Here is a tiny trained network, its code and every weight. The questions are about switching its units off for an input and a target symbol, where a switched-off unit gives its printed mean instead of its output.

import numpy as np


def w(rows, s, z=0):
    codes = np.array(rows[::2]) - 128.0
    scale = np.full(codes.shape[1], s)
    scale[-1] = z or s
    return codes * scale


def norm(h):
    return h / np.sqrt((h * h).mean(-1, keepdims=True) + 1e-5)


def f(y):
    return np.maximum(y, 0)


def softmax(a):
    e = np.exp(a - a.max(-1, keepdims=True))
    return e / e.sum(-1, keepdims=True)


def log_softmax(a):
    a = a - a.max(-1, keepdims=True)
    return a - np.log(np.exp(a).sum(-1, keepdims=True))


def net(x, mask):
    ids = ['αβγδεζηλμξστφψω'.index(c) for c in x.split()]
    T = len(ids)
    res = E[ids] + P[:T]
    u = 0
    for l in range(2):
        q, k, v = (norm(res) @ M[l].T for M in (Q, K, V))
        z = softmax(np.where(np.tri(T) > 0, q @ k.T / 3**0.5, -1e9)) @ v
        res = res + np.where(mask[u], z, O[l][:, -1]) @ O[l][:, :-1]
        u += 1
        y = f(norm(res) @ A[l][:, :-1].T + A[l][:, -1])
        res = res + np.where(mask[u : u + 12], y, B[l][:, -1]) @ B[l][:, :-1]
        u += 12
    return log_softmax(norm(res)[-1] @ U[:, :-1].T + U[:, -1])


Q, K, V, O, A, B = {}, {}, {}, {}, {}, {}
E = w([
[167,56,113,117,89,89],'α',
[186,46,102,125,71,99],'β',
[181,46,106,123,73,89],'γ',
[151,62,126,110,104,78],'δ',
[92,66,137,117,139,24],'ε',
[181,99,141,120,86,132],'ζ',
[129,134,157,99,143,51],'η',
[182,162,139,122,168,27],'λ',
[206,96,103,23,120,127],'μ',
[255,122,109,83,121,192],'ξ',
[99,168,112,210,139,199],'σ',
[162,204,143,186,169,172],'τ',
[61,139,103,69,210,200],'φ',
[38,124,80,1,79,205],'ψ',
[151,196,140,97,205,216],'ω',
],0.0079)
P = w([
[103,100,254,130,104,170],'0',
[128,80,127,152,161,126],'1',
[95,147,194,113,103,124],'2',
[126,100,105,146,149,111],'3',
[104,158,156,118,97,112],'4',
[128,118,81,142,137,100],'5',
[113,172,123,121,88,104],'6',
[125,127,62,137,127,90],'7',
[112,170,123,123,92,99],'8',
],0.014)
Q[0] = w([
[180,69,45,111,198,102],'0.h0',
[122,131,246,87,51,149],'0.h0',
[159,133,151,131,239,190],'0.h0',
],0.013)
K[0] = w([
[132,255,48,137,152,182],'0.h0',
[148,63,213,180,112,100],'0.h0',
[102,136,187,120,168,253],'0.h0',
],0.0098)
V[0] = w([
[137,64,119,2,112,118],'0.h0',
[106,134,100,110,145,181],'0.h0',
[22,95,100,208,78,129],'0.h0',
],0.0092)
O[0] = w([
[161,106,115,26,110,166,252],'0.h0',
[69,101,51,167,87,162,41],'0.h0',
[2,73,197,143,78,76,177],'0.h0',
],0.0093,0.0034)
A[0] = w([
[163,146,229,51,101,87,2],'0.n0',
[82,118,178,73,92,123,87],'0.n1',
[162,102,174,163,139,110,128],'0.n2',
[92,89,96,76,126,184,125],'0.n3',
[80,129,108,95,227,145,133],'0.n4',
[216,175,103,164,166,106,82],'0.n5',
[112,90,124,205,133,91,76],'0.n6',
[221,120,131,161,1,86,175],'0.n7',
[123,135,99,55,83,106,37],'0.n8',
[166,58,84,195,97,101,198],'0.n9',
[142,106,134,204,123,114,31],'0.n10',
[151,139,210,167,135,177,22],'0.n11',
],0.008,0.0022)
B[0] = w([
[95,235,77,138,157,168,255],'0.n0',
[213,98,86,174,167,165,211],'0.n1',
[115,165,135,155,106,52,155],'0.n2',
[172,122,185,177,127,100,160],'0.n3',
[182,126,49,171,115,64,151],'0.n4',
[87,23,98,120,157,86,160],'0.n5',
[188,102,124,61,103,189,149],'0.n6',
[120,179,178,115,166,103,195],'0.n7',
[77,127,172,190,73,163,182],'0.n8',
[36,95,98,77,254,206,174],'0.n9',
[101,77,158,175,123,127,137],'0.n10',
[105,160,149,83,76,197,144],'0.n11',
],0.006,0.0081)
Q[1] = w([
[59,124,62,68,112,152],'1.h0',
[214,126,193,207,91,40],'1.h0',
[255,177,203,231,16,162],'1.h0',
],0.0087)
K[1] = w([
[54,155,80,61,81,158],'1.h0',
[201,102,253,105,255,141],'1.h0',
[116,53,202,144,234,185],'1.h0',
],0.0073)
V[1] = w([
[107,116,121,91,70,252],'1.h0',
[183,186,141,208,78,174],'1.h0',
[162,128,90,253,229,198],'1.h0',
],0.0057)
O[1] = w([
[143,142,86,176,2,205,245],'1.h0',
[211,139,188,138,239,190,7],'1.h0',
[55,245,59,35,179,159,1],'1.h0',
],0.0054,0.00097)
A[1] = w([
[138,154,217,122,148,215,2],'1.n0',
[118,62,99,140,150,87,117],'1.n1',
[184,196,126,110,152,125,124],'1.n2',
[121,181,153,123,95,174,106],'1.n3',
[155,94,121,120,159,186,180],'1.n4',
[135,124,111,197,192,122,159],'1.n5',
[62,114,145,143,94,163,142],'1.n6',
[95,219,202,150,125,196,64],'1.n7',
[73,139,88,119,143,175,30],'1.n8',
[177,198,248,125,118,193,151],'1.n9',
[144,167,105,57,74,194,65],'1.n10',
[62,154,106,160,130,156,30],'1.n11',
],0.011,0.003)
B[1] = w([
[141,246,183,99,105,253,181],'1.n0',
[150,181,186,96,104,206,193],'1.n1',
[69,74,167,120,15,144,195],'1.n2',
[106,210,132,62,163,130,194],'1.n3',
[122,177,94,178,62,35,171],'1.n4',
[130,197,142,177,88,196,171],'1.n5',
[149,211,75,122,120,67,164],'1.n6',
[185,109,99,68,148,213,234],'1.n7',
[85,75,146,57,152,1,156],'1.n8',
[70,137,62,18,144,190,254],'1.n9',
[65,158,206,128,182,70,188],'1.n10',
[208,60,213,34,132,96,150],'1.n11',
],0.0065,0.0089)
U = w([
[142,115,141,151,119,133,129],'α',
[218,103,68,124,132,138,148],'β',
[233,89,111,71,100,85,7],'γ',
[200,147,166,126,245,75,128],'δ',
[110,178,147,67,100,231,140],'ε',
[41,125,97,41,136,58,131],'ζ',
[124,183,207,114,116,43,43],'η',
[139,22,223,110,124,133,137],'λ',
[143,116,150,150,108,127,133],'μ',
[116,89,88,163,2,137,162],'ξ',
[17,139,180,194,114,79,161],'σ',
[100,140,3,183,170,150,223],'τ',
[133,122,133,149,123,135,55],'φ',
[130,117,125,144,129,135,15],'ψ',
[87,169,141,233,175,153,246],'ω',
],0.0094,0.002)

Each question gives the input, a string of symbols that net reads in full, and the target symbol t.
The units are the heads (3 rows each of Q, K, V and O) and the neurons (one row each of A and B). Each row of codes is followed by its name. A weight is (code - 128) times the scale printed after its matrix; where a second scale follows, it is the last column's (O, A, B and U).
mask holds one flag per unit, layer by layer, with each layer's heads first. A switched-off unit (its flag False) gives its mean, the last column of its rows in O or B, instead of its output. The means were averaged over made-up inputs and are rounded, as every weight is.
A unit's drop is (log p(t) with every unit on - log p(t) with that unit switched off) / (log p(t) with every unit on - log p(t) with every unit switched off).
The circuit of an input: a set's keep is (log p(t) with only the set's units on - log p(t) with every unit switched off) / (log p(t) with every unit on - log p(t) with every unit switched off). Starting from the 12 units with the biggest drops (on a tie, the unit counted first), units are removed one at a time, each time the one whose removal leaves the highest keep (on an exact tie, the one counted first), for as long as the keep stays at least 0.8.
units of the circuit, in order: the units of the circuit, biggest drop first
most important unit: the unit with the biggest drop
k most important neurons: the k neurons with the biggest drops, biggest first
k most important neurons of layer l: the k neurons of layer l with the biggest drops, biggest first
input ε β ζ λ λ φ φ μ, target ζ: most important unit => 0.n9
input γ ξ λ γ ε α, target λ: units of the circuit, in order => (1.h0 1.n9 0.n9)
input η ε δ γ δ λ, target δ: 2 most important neurons => (0.n5 1.n9)
input γ τ η α φ ε δ γ, target λ: 2 most important neurons => (0.n0 1.n9)
input ξ γ ξ ψ ζ γ, target ξ: units of the circuit, in order => (0.h0 1.h0 1.n9)
input β φ ξ λ β φ σ λ λ, target η: 2 most important neurons of layer 1 => (1.n9 1.n7)
input μ ω δ μ β δ ε μ, target γ: units of the circuit, in order => (1.n9 1.h0)
input λ λ α ζ, target δ: 2 most important neurons => (1.n9 0.n5)
input λ α ω ψ μ φ δ λ, target ζ: units of the circuit, in order => (0.h0 0.n1 0.n9 1.n8)
input γ τ ψ λ, target ξ: units of the circuit, in order => (0.h0 1.h0 0.n9 1.n9)
input φ σ σ λ ω φ, target τ: units of the circuit, in order => (0.h0 0.n4)
input φ ω β ε φ λ γ β, target δ: units of the circuit, in order => (0.h0 1.n9 1.h0 0.n9)
input λ ε τ ω ε λ β ε, target δ: units of the circuit, in order => (0.h0 1.n9 1.h0)
input ε τ δ ζ μ γ λ δ, target δ: most important unit => 0.h0
input τ ζ γ φ λ ε ε α, target λ: 3 most important neurons of layer 0 => (0.n0 0.n3 0.n9)
input μ ω β λ β μ, target γ: units of the circuit, in order => (0.n0 1.n9 1.n0)
input ζ β φ β β β φ λ, target ζ: 2 most important neurons => (0.n1 1.n8)
input β β β φ τ φ, target ζ: 3 most important neurons of layer 1 => (1.n8 1.n11 1.n7)
input φ β ξ η, target β: 2 most important neurons => (0.n5 0.n0)
input μ λ ε β σ β, target σ: units of the circuit, in order => (0.h0)
input λ δ ω ε δ ε, target λ: 2 most important neurons => (0.n0 1.n9)
input β ψ ξ τ τ η, target ω: 2 most important neurons of layer 1 => (1.n9 1.n7)
input β ε ζ λ σ ξ, target σ: 2 most important neurons of layer 1 => (1.n7 1.n9)
